Below are the code and all the weights of a small trained network. Each question names an input and a class and asks about switching units off, where a switched-off unit gives its printed mean instead of its output.

import numpy as np


def w(rows, s, z=0):
    codes = np.array(rows[::2]) - 128.0
    scale = np.full(codes.shape[1], s)
    scale[-1] = z or s
    return codes * scale


def norm(h):
    return h / np.sqrt((h * h).mean(-1, keepdims=True) + 1e-5)


def f(y):
    return np.maximum(y, 0)


def log_softmax(a):
    a = a - a.max(-1, keepdims=True)
    return a - np.log(np.exp(a).sum(-1, keepdims=True))


def net(x, mask):
    res = np.array(x, float).reshape(1, 6) / 4 @ E
    u = 0
    for l in range(2):
        y = f(norm(res) @ A[l][:, :-1].T + A[l][:, -1])
        res = res + np.where(mask[u : u + 6], y, B[l][:, -1]) @ B[l][:, :-1]
        u += 6
    return log_softmax(norm(res)[-1] @ U[:, :-1].T + U[:, -1])


A, B = {}, {}
E = w([
[127,128,129],'x0',
[148,142,255],'x1',
[127,33,165],'x2',
[127,126,130],'x3',
[128,128,129],'x4',
[207,112,81],'x5',
],0.0072)
A[0] = w([
[96,6,147,233],'L0N0',
[153,125,188,252],'L0N1',
[143,35,191,78],'L0N2',
[240,77,129,118],'L0N3',
[113,162,140,68],'L0N4',
[77,164,131,109],'L0N5',
],0.014,0.003)
B[0] = w([
[173,5,106,254],'L0N0',
[91,192,161,218],'L0N1',
[77,211,55,221],'L0N2',
[168,162,99,214],'L0N3',
[102,132,152,146],'L0N4',
[109,90,168,167],'L0N5',
],0.02,0.0075)
A[1] = w([
[121,215,68,188],'L1N0',
[180,113,243,6],'L1N1',
[184,170,217,145],'L1N2',
[8,109,103,204],'L1N3',
[142,124,201,114],'L1N4',
[179,192,214,69],'L1N5',
],0.014,0.0022)
B[1] = w([
[30,145,69,254],'L1N0',
[68,182,110,146],'L1N1',
[229,189,166,171],'L1N2',
[54,22,246,233],'L1N3',
[60,165,116,153],'L1N4',
[249,160,187,179],'L1N5',
],0.014,0.0078)
U = w([
[6,64,176,95],'0',
[53,167,42,195],'1',
[85,167,199,148],'2',
[184,226,123,4],'3',
[146,32,128,208],'4',
[233,75,81,132],'5',
],0.016,0.0034)

Each question gives the input, the list of numbers given to net, and the class t.
The units are the neurons (one row each of A and B). Each row of codes is followed by its name. A weight is (code - 128) times the scale printed after its matrix; where a second scale follows, it is the last column's (A, B and U).
mask holds one flag per neuron, layer by layer. A switched-off neuron (its flag False) gives its mean, the last column of its row in B, instead of its output. The means were averaged over made-up inputs and are rounded, as every weight is.
A unit's drop is (log p(t) with every unit on - log p(t) with that unit switched off) / (log p(t) with every unit on - log p(t) with every unit switched off).
The circuit of an input: a set's keep is (log p(t) with only the set's units on - log p(t) with every unit switched off) / (log p(t) with every unit on - log p(t) with every unit switched off). Starting from all 12 units, units are removed one at a time, each time the one whose removal leaves the highest keep (on an exact tie, the one counted first), for as long as the keep stays at least 0.8.
units of the circuit, in order: the units of the circuit, biggest drop first
unit that matters most: the unit with the biggest drop
top k neurons: the k neurons with the biggest drops, biggest first
k most important neurons of layer l: the k neurons of layer l with the biggest drops, biggest first
drop of u: that unit's drop, to one decimal
input [8,-2,4,0,-5,-3], class 4: units of the circuit, in order -> (L0N0)
input [2,-4,-6,3,4,-2], class 0: units of the circuit, in order -> (L0N3, L1N3)
input [8,4,4,3,3,2], class 1: top 2 neurons -> (L0N2, L0N3)
input [7,1,-8,-5,6,-4], class 2: units of the circuit, in order -> (L0N0, L0N2)
input [-2,1,-4,8,1,1], class 3: top 2 neurons -> (L0N0, L0N2)
input [8,-8,-2,2,1,-1], class 0: top 2 neurons -> (L0N0, L0N3)
input [0,-6,2,5,2,3], class 5: units of the circuit, in order -> (L0N2, L1N3)
input [4,-6,2,-5,-3,3], class 5: units of the circuit, in order -> (L0N2, L1N3)
input [-1,-1,4,-8,0,-8], class 4: top 2 neurons -> (L0N0, L1N0)
input [2,-7,-1,8,7,-2], class 0: 2 most important neurons of layer 0 -> (L0N0, L0N3)
input [-2,-7,6,7,-2,2], class 5: top 2 neurons -> (L1N3, L1N0)
input [1,0,4,-4,-2,6], class 5: 2 most important neurons of layer 0 -> (L0N0, L0N1)
input [-5,-7,-7,-5,-4,-2], class 0: 4 most important neurons of layer 0 -> (L0N3, L0N0, L0N2, L0N5)
input [-4,8,3,-8,2,1], class 1: top 2 neurons -> (L0N2, L1N0)
input [2,-6,-2,-1,0,-1], class 0: 3 most important neurons of layer 0 -> (L0N0, L0N3, L0N2)
input [-1,-6,3,-4,1,0], class 4: unit that matters most -> L0N3
input [-4,6,5,4,-4,1], class 1: 3 most important neurons of layer 0 -> (L0N2, L0N3, L0N5)
input [3,-3,2,6,1,7], class 5: 3 most important neurons of layer 0 -> (L0N2, L0N1, L0N3)
input [-3,0,7,1,-8,2], class 5: 2 most important neurons of layer 0 -> (L0N0, L0N3)
input [2,-7,5,5,2,4], class 5: unit that matters most -> L1N3
input [7,-2,1,8,-4,7], class 5: 2 most important neurons of layer 0 -> (L0N2, L0N1)
input [-2,-1,7,7,-7,3], class 5: drop of L1N0 -> 0.1
input [-3,-8,3,2,-2,-8], class 4: drop of L0N2 -> 0.2
input [-4,6,1,-4,2,1], class 1: drop of L0N3 -> 0.0
input [-1,5,-2,2,8,1], class 3: 3 most important neurons of layer 1 -> (L1N5, L1N2, L1N3)
